Below is a small trained network, with its code and all its weights. Each question gives an input and a class and asks what happens when units are switched off, that is, made to give their printed mean instead of their output.

import numpy as np


def w(rows, s, z=0):
    codes = np.array(rows[::2]) - 128.0
    scale = np.full(codes.shape[1], s)
    scale[-1] = z or s
    return codes * scale


def norm(h):
    return h / np.sqrt((h * h).mean(-1, keepdims=True) + 1e-5)


def f(y):
    return np.maximum(y, 0)


def log_softmax(a):
    a = a - a.max(-1, keepdims=True)
    return a - np.log(np.exp(a).sum(-1, keepdims=True))


def net(x, mask):
    res = np.array(x, float).reshape(1, 8) / 4 @ E
    u = 0
    for l in range(2):
        y = f(norm(res) @ A[l][:, :-1].T + A[l][:, -1])
        res = res + np.where(mask[u : u + 14], y, B[l][:, -1]) @ B[l][:, :-1]
        u += 14
    return log_softmax(norm(res)[-1] @ U[:, :-1].T + U[:, -1])


A, B = {}, {}
E = w([
[115,129,124,132],'x0',
[140,39,59,120],'x1',
[116,129,123,132],'x2',
[114,174,109,12],'x3',
[117,128,125,132],'x4',
[129,127,129,129],'x5',
[65,103,254,83],'x6',
[103,128,117,137],'x7',
],0.009)
A[0] = w([
[166,55,112,114,8],'L0N1',
[105,110,122,157,16],'L0N2',
[133,173,166,154,84],'L0N3',
[102,151,48,60,31],'L0N4',
[97,142,105,105,43],'L0N5',
[108,74,167,165,146],'L0N6',
[99,93,140,48,177],'L0N7',
[142,99,91,111,101],'L0N8',
[139,171,153,135,14],'L0N9',
[94,6,90,78,40],'L0N10',
[172,156,67,150,22],'L0N11',
[108,182,127,146,173],'L0N12',
[162,99,119,201,25],'L0N13',
[158,143,153,141,65],'L0N14',
],0.016,0.0017)
B[0] = w([
[124,198,112,165,198],'L0N1',
[149,123,146,138,156],'L0N2',
[110,178,90,158,170],'L0N3',
[192,76,116,100,233],'L0N4',
[160,128,114,132,159],'L0N5',
[154,88,149,158,226],'L0N6',
[163,81,171,141,232],'L0N7',
[84,154,116,132,181],'L0N8',
[128,167,95,143,154],'L0N9',
[100,251,142,145,254],'L0N10',
[49,73,118,109,213],'L0N11',
[126,152,85,146,171],'L0N12',
[150,88,150,188,226],'L0N13',
[102,143,126,161,145],'L0N14',
],0.022,0.0074)
A[1] = w([
[9,35,50,126,140],'L1N1',
[120,154,10,157,91],'L1N2',
[122,214,91,75,174],'L1N3',
[164,171,152,158,250],'L1N4',
[96,94,148,45,87],'L1N5',
[207,132,113,35,117],'L1N6',
[192,147,147,155,39],'L1N7',
[114,106,215,182,201],'L1N8',
[92,124,131,198,96],'L1N9',
[114,22,180,124,117],'L1N10',
[103,105,115,28,114],'L1N11',
[96,153,211,131,53],'L1N12',
[179,187,85,119,210],'L1N13',
[187,149,165,34,109],'L1N14',
],0.014,0.0016)
B[1] = w([
[232,213,116,3,211],'L1N1',
[68,170,167,73,213],'L1N2',
[52,101,148,224,185],'L1N3',
[51,98,85,72,218],'L1N4',
[181,124,177,105,148],'L1N5',
[201,83,142,234,199],'L1N6',
[101,89,129,69,185],'L1N7',
[187,156,69,62,254],'L1N8',
[132,39,195,106,227],'L1N9',
[108,224,125,116,196],'L1N10',
[165,65,190,100,159],'L1N11',
[148,162,42,69,186],'L1N12',
[59,116,128,164,192],'L1N13',
[102,83,125,190,184],'L1N14',
],0.014,0.0087)
U = w([
[132,120,113,35,253],'0',
[7,141,113,148,58],'1',
[169,5,154,161,41],'2',
],0.013,0.002)

Each question gives the input, the list of numbers given to net, and the class t.
The units are the neurons (one row each of A and B). Each row of codes is followed by its name. A weight is (code - 128) times the scale printed after its matrix; where a second scale follows, it is the last column's (A, B and U).
mask holds one flag per neuron, layer by layer. A switched-off neuron (its flag False) gives its mean, the last column of its row in B, instead of its output. The means were averaged over made-up inputs and are rounded, as every weight is.
A unit's drop is (log p(t) with every unit on - log p(t) with that unit switched off) / (log p(t) with every unit on - log p(t) with every unit switched off).
The circuit of an input: a set's keep is (log p(t) with only the set's units on - log p(t) with every unit switched off) / (log p(t) with every unit on - log p(t) with every unit switched off). Starting from the 12 units with the biggest drops (on a tie, the unit counted first), units are removed one at a time, each time the one whose removal leaves the highest keep (on an exact tie, the one counted first), for as long as the keep stays at least 0.8.
units of the circuit, in order: the units of the circuit, biggest drop first
k most important neurons: the k neurons with the biggest drops, biggest first
top k neurons in layer l: the k neurons of layer l with the biggest drops, biggest first
input [-5,-1,-1,-8,-2,-4,8,3], class 0: units of the circuit, in order	(L1N8)
input [5,7,-6,-7,3,-7,-7,4], class 0: 4 most important neurons	(L0N11; L1N1; L1N3; L0N7)
input [4,-5,-4,6,-2,3,0,-8], class 2: 2 most important neurons	(L0N10; L1N6)
input [0,-5,6,7,-2,6,-3,1], class 2: top 2 neurons in layer 0	(L0N4; L0N10)
input [-8,8,5,-6,8,-6,8,0], class 0: 2 most important neurons	(L1N8; L0N10)
input [8,-1,-2,-4,-7,1,-8,-4], class 0: 2 most important neurons	(L1N1; L0N11)
input [-1,-4,3,-5,1,-8,-6,4], class 0: units of the circuit, in order	(L0N11; L1N1; L0N10)
input [6,7,-4,-2,-1,2,-6,-6], class 1: 2 most important neurons	(L0N1; L0N10)
input [5,3,3,3,-4,1,-2,-3], class 1: 3 most important neurons	(L0N10; L0N1; L0N8)
input [2,-1,6,-4,-6,4,-5,-1], class 0: 2 most important neurons	(L1N1; L0N11)
input [5,0,-4,-7,6,-8,8,-5], class 0: 3 most important neurons	(L1N8; L1N10; L1N6)
input [5,-6,1,-6,-6,2,-6,-5], class 0: top 3 neurons in layer 1	(L1N3; L1N1; L1N6)
input [7,-2,-8,6,-8,4,-4,2], class 2: units of the circuit, in order	(L0N4; L1N6)
input [-1,4,2,-1,2,-5,1,6], class 1: units of the circuit, in order	(L0N10)
input [8,7,6,-6,-1,6,8,1], class 0: top 4 neurons in layer 1	(L1N8; L1N12; L1N6; L1N3)
input [2,-6,4,8,6,0,3,-6], class 2: top 2 neurons in layer 0	(L0N10; L0N1)
input [6,0,1,7,8,0,-6,-3], class 2: 2 most important neurons	(L0N4; L1N6)
input [1,5,-4,-5,6,-6,6,-7], class 0: top 4 neurons in layer 1	(L1N8; L1N6; L1N12; L1N4)
input [8,4,3,-2,5,-7,-3,-8], class 1: 2 most important neurons	(L0N1; L0N10)
input [-6,7,-2,-4,-4,-3,-8,0], class 0: top neuron in layer 0	(L0N11)
